Each row is followed by its class.
[ -48  233   33  458  145  101  -90  428   30  354 -591  -12  379 -430
  -23 -188   63  -48   74  -71 -233   57 -342   77  108   31  107   46
  -46  411  236  143  275  296  116] : <94>
[  97  -80   43   19 -162  427  303  583 -155  -96    6 -123  242  165
   65 -373  215 -157  -29 -133   96   14 -314  -28 -100  130  224   -3
 -177  335  223  136 -214   85 -144] : <94>
[  23   73   87  385  202  156  -80  456   45  221 -251  197    1 -230
   92 -166 -210 -196   46  171  -38  195 -131   94  -57  420  305   15
 -181  298 -196  193  103  -67  118] : <55>
[-136  255  218  263  131  156   54  821  -94  204 -419   26  534 -205
 -119 -154  -72 -412  101  -55   54  -26 -299  357 -108  224  208  -84
  -65  487   74  317  130  110 -332] : <163>
[-254   88  159  224 -118    8 -172  -85  269  335  200 -102  138 -214
  141   80  107 -253   74 -217    5  423  186  181 -137   95  211  -53
  -71  -24 -160   58 -239  549   24] : <167>
[ 255  -22  -58  113 -162  240  302  374   80  -79  -51 -291  169  212
  236 -366   95  -70 -166 -105  -74  173 -197 -261  -41  -58  333  206
 -364   10  -51  -88 -250  117 -143] : <51>
[-188  248   73  278  122  213  178  260  186  306 -463    7 -136 -239
 -129 -118 -142 -128   -7   76 -141  304 -204 -102 -196  403  360  -51
   97  301  134  281  214   33  246] : <14>
[-121  168   29  470  -22  -44  -55  361 -119  207   57 -198  241 -332
  255  188   -8 -199  -16 -257  144  178  200  192   39  299  215 -204
  -79   19  -36  180  -69  555  101] : <28>
[ -67  268  156  313  252  247 -151  682   11  249 -492  106  285 -233
   81  -97 -281 -296  117  -45  -42   68 -212  207  -96  260  185  -81
  -34  450   19  231  123   57 -221] : <163>
[ 236  -47  -82   36  -79  -94  349   49  397   29 -496 -164   21  307
  -95 -401  -57    0   61  -73   83  435 -161   83  158   93  502 -197
 -184  115  -99   31 -143   73   28] : <94>
[ 294 -168  -94  -92 -319  185  220  542  196 -144   31 -167  -14  211
   90 -481 -244 -221  -24  -64   19  146 -304  -15  120   32  405 -181
 -286 -160 -221  218 -312  -23 -256] : <14>
[-284  334  292  262   48  250  -72  544  -96  190  223   92   28 -164
  195  150  183 -375  178 -230  474  186 -211  454 -141   74  269  -61
  -87   85  203   46 -127  399  -28] : <163>
[  66  334    7  431  347   22 -304  415   55  121 -639  270  337 -288
  169    9 -618 -366   17  352  -64  115 -171   14 -222  219  -84  -51
  262   70    2  275   98   16   31] : <51>
[-105  146   86  491  101  205 -298  833   78  244 -399   68  120 -502
 -123 -139  -88 -428  113  -84 -103  279 -244  -25  -54  206  155 -104
 -164  314   78  272  -35  204  -38] : <37>
[ 233 -268 -145  -45 -118   19  301  185  221   29 -119  -51   66  309
  113 -499 -103 -184  -69   19 -316  305 -118 -104  152  151  549  -66
 -168  -71 -475  272 -230   28  -23] : <37>
[ 190   78    4  386   32  -70  104  243  319  303 -461  -22  -41 -351
  -42 -160 -292  -37   -5   80 -162  334  -24   55   65  333  267 -168
   71  125  -14  384   37  280  293] : <14>
[-368  134  209  142  205   36   53  165  145  209  350  114 -116 -115
  303  115  156 -216   60  -50  158  302  -97  209 -363  234  390   70
 -253  -65  -10  100  -98  189  193] : <14>
[ -56  150   36  341  313  -38 -195  196   60  398  206  141 -232  123
  245  274   26  -76   41 -182  220  328 -192  297 -130   77  251 -195
 -119   10  103  -88 -131  333  225] : <51>
[-119   34  251  124  -12   57  159  184  166  242  493 -230  -59 -435
  195  133   26   40 -149 -103  245  418 -357  210  -35  232  429 -174
 -495   47  114  147  -84  532 -165] : <14>
[ 100 -219 -265  459  235  -89  -72  443   55  289 -368  265  281 -175
   83 -108 -483  -71    4  -76 -521  379  -71  -72    9  403  261 -122
  -58  201 -300  308   35  194  141] : <14>
[-184  -33  -38  184 -192 -118  -26  423   78  209  441  -82  -56 -306
  149  117  -16 -319   56 -143  133  263   -3   38 -113  301  367 -113
 -180 -112 -166  200 -289  467  197] : <14>
[-217  437   61  414  -76   32   -2  236   -8  252  -27 -148   16  -59
  208  134   58 -415  118 -257  237  432  -69  255  -99  278  504 -108
 -132   31 -160   88  -75  407  137] : <94>
[ -27  181  182  363  -99  209 -106  244  210  -29  262  -36 -136 -324
  158  219   25 -297   73 -143  240  584   33  182 -351   42  153 -154
 -298 -138  206  184 -393  291   10] : <37>
[  58   20  -11  365  154   44  -57  899  -52  221 -391  -37  182 -182
    9   28 -373 -154    9 -117 -290  112   37  -38 -305  461  300 -233
  -50  264 -104  367  132  136  -13] : <55>
[-113  144  158  330  139   66 -134  734  348  447 -436    4  300 -386
 -272 -114 -124 -354  199  -79 -170  119 -400  315 -106  310  174   -2
 -170  275  -58  199  102  257 -124] : <51>
[ -97    2   43 -116  -77    6  258   54  292  167 -236 -184  -29  425
    7 -498  277 -163   23 -157 -138  416 -305  -39  201  112  628 -163
 -330  157 -261   54 -158   31  -48] : <55>
[ 152 -203    7  -43  -61  134  316  259  194   85  -10 -196  199  254
  105 -157   92  -34   11  -18  -59   95 -158  -20  -54   71  219  126
  -94   24 -190   49 -220   78   37] : <37>
[-108  -19   37  345  183  107  -65  706    8  269 -359   -7  374 -316
  -47 -193  -64 -234  151  -64  -10  156 -202  173   85  302  363 -169
 -154  362  -49  332  132  -52 -108] : <94>
[ -17   28   89  321  270   74 -114  736  141  283 -291   37  542 -423
  104  -31 -251 -322  143  193  -50  104 -532  165  -58  250  184  -37
 -158  278   -5  279   47  201  -54] : <28>
[  29  191   -5  531  104  -48   51  796 -158  319 -307  -66  307 -253
  -65 -133  137 -180  -31 -133  -55 -152 -196  240  187  153  240  110
  -74  253   76  224  222   75   82] : <167>
[ 236  -57   63 -216 -111  108  215  294  348   95 -111 -266  166  139
   99 -316   27 -240   94   66  -31   89 -243   -7  116  180  219  -30
  -34  226  -89  157 -507  108  -45] : <51>
[  64  185   84  527  214  -78  106  721  101  179 -684  -13  290 -241
 -178  -53 -329 -196  -31  -70    9   96   94  208 -300  405  229 -108
  -44  190   41  226  293  310  -57] : <28>
[-146  298  276   47 -385  130  264  321  174  -86  281 -120 -340 -617
   25 -172  144 -337   62  -45  277  221   42  272  -23  242  463  -17
 -254   77  131  280 -341  469  113] : <37>
[   6  163  -83  492  111   32 -227  527 -151  130 -662  128  533 -270
 -134 -124 -322 -461  108  -38 -225  222 -102    8   80  194  121 -122
  101  226 -175  216  171  263 -160] : <28>
[-347  312  123   94 -113  171   25  144   65  301  232   12 -163  106
   84  -15  144 -396  135 -215  141  278 -413  339   53    6  372 -240
  -42   21    3   60 -219  422  150] : <28>
[-137  160  169  281  136   87  -81  273 -101  144  133   19   24 -328
  107  198   34 -171   53 -239  240  393   30  250  -86  267  346  -99
 -128   92   82  -77  -40  670  -69] : <51>
[-161  287  123  321 -218   91   68  290  -70  200  261 -222  -89 -181
  215   54  329 -251   74 -216  160  225 -100  170   53  100  374  115
 -134   72  -37  -62 -219  637  388] : <167>
[  55  -49  -52  288   11   64   30  113  -32  381  324  -64   20  -49
  182  -18  238 -147  -49  -88 -129  230 -283  194  300  157  312  -48
 -231  158 -199  127 -186  317  217] : <37>
[-191    8   41   33   92 -133 -146  151  181  155    5  -30   27 -251
  177 -159   69 -144   48  -86 -103  270 -219   92   78  292  363 -246
 -319  116  -46  148  -96  475   46] : <51>
[ -50  114   17  362  301  174 -147  769  -60  337 -334   56  312 -154
  144  -97 -450 -249  -66   41 -211   28 -295   12 -140  306  246  -65
  -61  262 -199  226  176   67 -187] : <51>
[-273  306  213  175 -146  -38  118   -8  -17  167  373 -147 -528 -315
 -111   23  362    3 -169 -315  152  240 -319  283  333  282  365  -83
 -421  -10   84   56   90  409   72] : <167>
[-225  313  164  114 -135  110 -127  323  -13  107  437   -8 -229 -265
  232  -81  498 -388  166 -257  312  106 -223  265  259 -167  279   18
 -223 -106  214   83 -369  155  106] : <94>
[ 285  -52  -66  179 -180  -37  174  307   37 -155 -104 -101 -222   79
  239 -481   -2 -116 -128 -263  134  409   58 -169  423   37  602 -153
 -311 -248 -192  123 -227  250 -126] : <28>
[-131   91   56  299  202   38  148  529  133  297 -388    2  434 -237
 -179 -110 -101 -241   73  121  -51   78 -114  229  -38  176  218   50
  110  425   76  124  -12   42  113] : <167>
[  20  296   38  390  293   23  -36  786 -145  332 -525   68  456 -271
   84   -5  -84 -137  -25 -242  -87    5 -337  202   88  271  235  -63
   16  297  287  260  291  209 -277] : <55>
[ -63  243  200  378  108   74  -83  596   88  276 -631  -91  425 -254
  -39  -66 -218 -178  200  -55 -157  167 -213  208 -155  262   31 -158
  -39  544  -47  276   30  300    9] : <51>
[ -13  -32  101 -113 -104  142  119  463  196  133  100 -139  268  121
  130 -346  161 -266   62   -2   -1  -10 -679    1  240 -240  110   81
 -269  108  -43    9 -411  114 -115] : <28>
[ -51  149   37  429  322  -64   39  557  226  252 -725   63  382 -277
 -261   26 -169 -120  134 -126 -267  174 -167  233 -179  489  110   48
 -121  290   18  254  286  -30  -74] : <51>
[-191  125  126  210  141 -148   72  217   47  308  348   49  110 -115
  140   -5  447 -240   32  -99  132  109 -524  522  333  100  338  169
 -224 -167  -33  -52  -56  525  277] : <167>
[  40 -204   82   -4  -43  212  249  661  -69   54  154  -41   -7  366
  116 -373  114 -237   56 -192  279  206 -107   93  -16  164  535 -165
 -211  259 -156   83 -381   96  -74] : <94>
[-121  -75 -106  188 -270 -145    6  278 -333   72  276  -97  116  -95
  278  150  163 -108  255 -258   74  130   74    8  116  231  299 -107
  -95  204 -318  174 -188  429  354] : <28>
[ 250 -156   19   41 -115  133  158  505  197   94  -36 -235  153  159
  174 -350  139 -145   13  -26   41  -26 -167 -114   84 -129  232   63
 -140  -42  -53   60 -283  102   15] : <28>
[  -2 -243 -255   16 -128  140  156  196  294  272 -155  -57 -136  297
   42 -421   72   -7  155 -174   22  206 -216    0  222  188  579 -165
  -86   50 -154   36  -21  -30  211] : <14>
[ 169 -239   51   68 -134  108  300  338   48  127   62  -78 -213  326
  -26 -302  -39  -10  -82 -100   11  210    1 -118 -116  209  406  -10
 -179   78 -367   93  -95  111   36] : <14>
[-277  250  127  232   37  145  -38  305  145  189  191   68 -130 -120
  328  -61  210 -373  116 -133   32  266 -465  323   88  286  271    7
 -287  -24  -80  125 -286  408  339] : <37>
[  16  -65 -146  111 -153   73  282  239  -33  210   36 -180 -262  491
  184 -349  290   15   -4 -174  -28  108 -286  -62  452  112  459  -40
  -72   98 -273   71 -206  -93  479] : <167>
[-122  191  249  116   44  -32  -16   61  218  340  172 -236   12 -324
   86  163  183 -190  -21  -60   72  395 -207   59   -5  170  247  -70
 -105   22   58   89 -208  605   45] : <51>
[   1  308   89  271  129   76    2  445  -80  227 -384   64  210 -267
  -85    9 -280 -373  -14  -12  -97  293 -299   35 -215  394  367  -61
  -13  333  -14  314  239  250 -300] : <14>
[ -84   25   60   64  267  -61 -136   68  157  128  151   38   74 -270
  247  246  106 -153  104   41   29  166  -95  210   65  164  -13  -58
   70  -61  147   17 -314  463  345] : <37>
[-186  146  129  138 -288  -32  123  401  -41  139  237 -288  372 -167
  218   75  330 -354  113 -173  181  156   15   98 -117   45  227  -41
  -54  121   35  192 -384  609  157] : <163>
[  34 -140  176  159  -44  270  122  749 -190 -229  -25  -54   80   83
  108 -329  -62 -250   65 -126  186  321  -44  -23   62  139  417  -78
 -399  173 -365   65 -234   73 -209] : <163>
[-100  262   25  482  184  164 -203  598  -72  240 -613  100  378 -152
   35   36 -258 -301  170   93   33   82 -234  147 -251  257  101 -136
  164  282   35  231  311  172  140] : <163>
[-310  147  219  272  -56  191   50  480  -90  253  548  -40 -119    2
  226  105  309 -226  168 -120  370  117 -234  414 -157  -34  388   89
 -262  103  -66  -88 -197  249  337] : <167>
[  26 -207 -196 -108  119   49  122  490   29   66 -101  -51  229  349
  124 -288  123 -166   16 -159  -44  235 -380 -209  141  -63  541  -96
 -211  169   15  -86 -200   74 -166] : <163>
[-431  125   79  203  207   92  -37  367   78  265  247  -64   41  -69
   42  146  356 -368   92 -229   11  361 -226  116 -150   79  307  -48
 -179   31  149 -128 -293  427  287] : <94>
[ -25   10   60  167  117  232 -112  261  236  182 -554  215  -17  -88
 -134 -297 -325 -234  190  214 -276  331 -270  -96 -226  240  182 -117
   75  345 -131  229   72   58  193] : <14>
